M =
[[135 138 154 142 139 140 141 148 146]
 [135 140 143 143 142 146 139 143 142]
 [143 140 144 146 149 142 140 139 142]
 [142 140 149 137 146 139 138 143 139]]
Indices start at 1.
Find the entry at row 1, column 2.
A: 138
Find the entry just left of 148.
A: 141
The entry at row 2, column 1 is 135
Find the bottom-right entry.
A: 139
The bottom-left entry -> 142
Find the entry directly below the largest entry.
A: 143
The entry in row 1 and column 3 is 154
The entry just right of the largest entry -> 142

[122 123 153 130 127]
Find the 2nd entry from the right.
A: 130
Find the first entry.
A: 122

x =
[[139 127 127 129 126 129 121 126 127 125]
 [126 129 129 134 130 133 132 125 129 125]
 [151 126 125 129 122 131 114 124 125 122]
 [133 125 125 120 123 121 122 129 124 128]
 [125 129 130 136 130 135 133 124 130 124]
 [133 130 129 131 130 131 126 129 130 129]
 [129 128 128 119 128 120 123 135 128 136]
 [126 128 128 124 129 125 128 131 129 132]
 [142 131 131 141 131 140 123 124 131 123]
 [139 130 130 145 130 144 128 119 130 118]
 [130 129 129 129 129 129 127 129 129 129]
 [125 128 128 133 128 132 132 124 128 124]]
Give the entry just left of the smallest entry.
A: 131
The last entry, reading row by row: 124
The entry in the top-left corner -> 139
The second entry on the diagonal from the top-right corner: 129
Give the first entry in the row that holds the largest entry.
A: 151
The third largest entry: 144
Give the bottom entry of the column that holds the smallest entry.
A: 132
The second entry, reading row by row -> 127
Give the third entry in reading order.
A: 127
Give the entry just right of the smallest entry.
A: 124
Give the smallest entry in the first row.
A: 121
Give the entry just left of 141.
A: 131
Give the top-right entry.
A: 125
The entry directly above the largest entry -> 126
Give the 5th entry in reading order.
A: 126
The entry directly below 118 is 129
Give the 3rd-last entry, reading row by row.
A: 124
Give the fifth-last entry, reading row by row.
A: 132
The second entry on the main diagonal is 129
Give the largest entry in the last row.
A: 133
Give the second largest entry.
A: 145
Give the entry in the bottom-left corner.
A: 125
Give the largest entry in the last column.
A: 136
Give the entry directly above 118.
A: 123
The smallest entry in the last column -> 118
The 3rd entry on the main diagonal -> 125
Give the entry just right of the largest entry.
A: 126
The last entry in the row that holds the largest entry: 122

arr =
[[120 126 126 128 122 134 129]
 [127 126 132 137 126 128 125]
 [121 119 123 143 101 138 137]
 [126 120 133 151 114 131 127]
 [130 124 126 138 114 130 134]
 [124 128 132 130 132 130 122]
 [118 128 122 118 123 136 131]
 [132 127 130 134 127 126 128]
 [122 125 128 133 123 133 127]
 [126 124 130 140 120 130 128]
 [120 123 133 142 121 134 123]
 [121 125 124 129 117 135 132]
 [128 128 128 129 128 128 127]
 [120 129 122 118 125 134 131]
 [125 122 137 149 123 130 121]
 [129 127 121 126 117 131 138]]
The smallest entry in the last row -> 117
Report the bottom-right entry.
A: 138
The third largest entry: 143
The 1st entry on the diagonal from the top-right corner: 129
The largest entry in the first row: 134
The 1st entry in reading order: 120
Report the last entry in the row that holds the largest entry.
A: 127
The second entry, reading row by row -> 126
Report the bottom entry of the column that holds the largest entry.
A: 126
The entry in the bottom-left corner -> 129
The entry just right of the largest entry -> 114
The top entry of the column that holds the smallest entry is 122
Report the entry directly above the smallest entry.
A: 126
The 4th entry, reading row by row is 128
Report the 3rd entry, reading row by row.
A: 126
Report the third entry on the main diagonal.
A: 123
The second largest entry -> 149
Report the second entry from the end, reading row by row.
A: 131
The maximum: 151

m =
133  131  132  133  115
124  144  119  138  115
126  123  118  121  125
121  137  121  120  132
135  129  119  136  114
129  125  134  126  124
115  114  137  149  120
114  141  128  126  131
137  115  125  157  134
115  132  125  125  121
112  122  129  131  120
122  133  132  127  129
The first entry in reading order -> 133
The last entry, reading row by row -> 129
Which number is the third-last entry, reading row by row?
Answer: 132
The entry directly below the largest entry is 125
The entry directly above the largest entry -> 126
Which number is the smallest entry in the last row?
Answer: 122
Which number is the second entry in reading order?
Answer: 131
The entry directly below 144 is 123
Which number is the 3rd entry, reading row by row?
Answer: 132
Which number is the fifth entry, reading row by row?
Answer: 115
The 2nd largest entry is 149
Which number is the first entry in the row that holds the smallest entry?
Answer: 112
Which number is the fourth entry, reading row by row?
Answer: 133
Which number is the entry just left of the largest entry?
Answer: 125
Which number is the 3rd largest entry?
Answer: 144
Which number is the third entry on the main diagonal?
Answer: 118

[[128 128 128 128 128 129 133 144 151 144 133 129 128]
 [128 128 128 131 138 149 148 137 130 128 128 128 128]
 [128 128 128 131 140 150 148 136 130 128 128 128 128]
 [128 128 128 128 128 128 129 129 137 148 150 139 130]
 [128 130 137 149 150 139 130 128 129 129 128 128 128]
 [128 128 129 132 143 151 145 134 129 128 128 128 128]
 [137 148 150 139 131 128 128 128 129 128 128 128 128]
 [128 128 128 128 127 128 129 135 146 151 141 132 129]
 [146 135 129 128 128 128 128 128 128 128 128 128 128]
 [128 128 128 128 128 128 128 128 128 128 131 139 150]
 [129 133 144 151 143 133 129 128 128 128 128 128 127]
 [128 130 136 148 150 140 131 128 128 128 128 128 128]
 [128 131 139 150 149 137 130 128 128 128 128 127 129]
 [128 128 128 128 128 128 128 128 130 135 146 151 141]]
Indices start at 1.
Give the entry in the bottom-right corner.
Answer: 141
The entry in the top-right corner is 128
The entry at row 1, column 1: 128
Give the entry in row 1 and column 2.
Answer: 128
Give the entry at row 3, column 2.
Answer: 128
Give the entry at row 1, column 3.
Answer: 128
The entry in row 3 and column 1: 128
Give the entry in row 2 and column 1.
Answer: 128
Give the entry in row 3 and column 3.
Answer: 128
The bottom-left entry is 128
The entry in row 2 and column 3 is 128
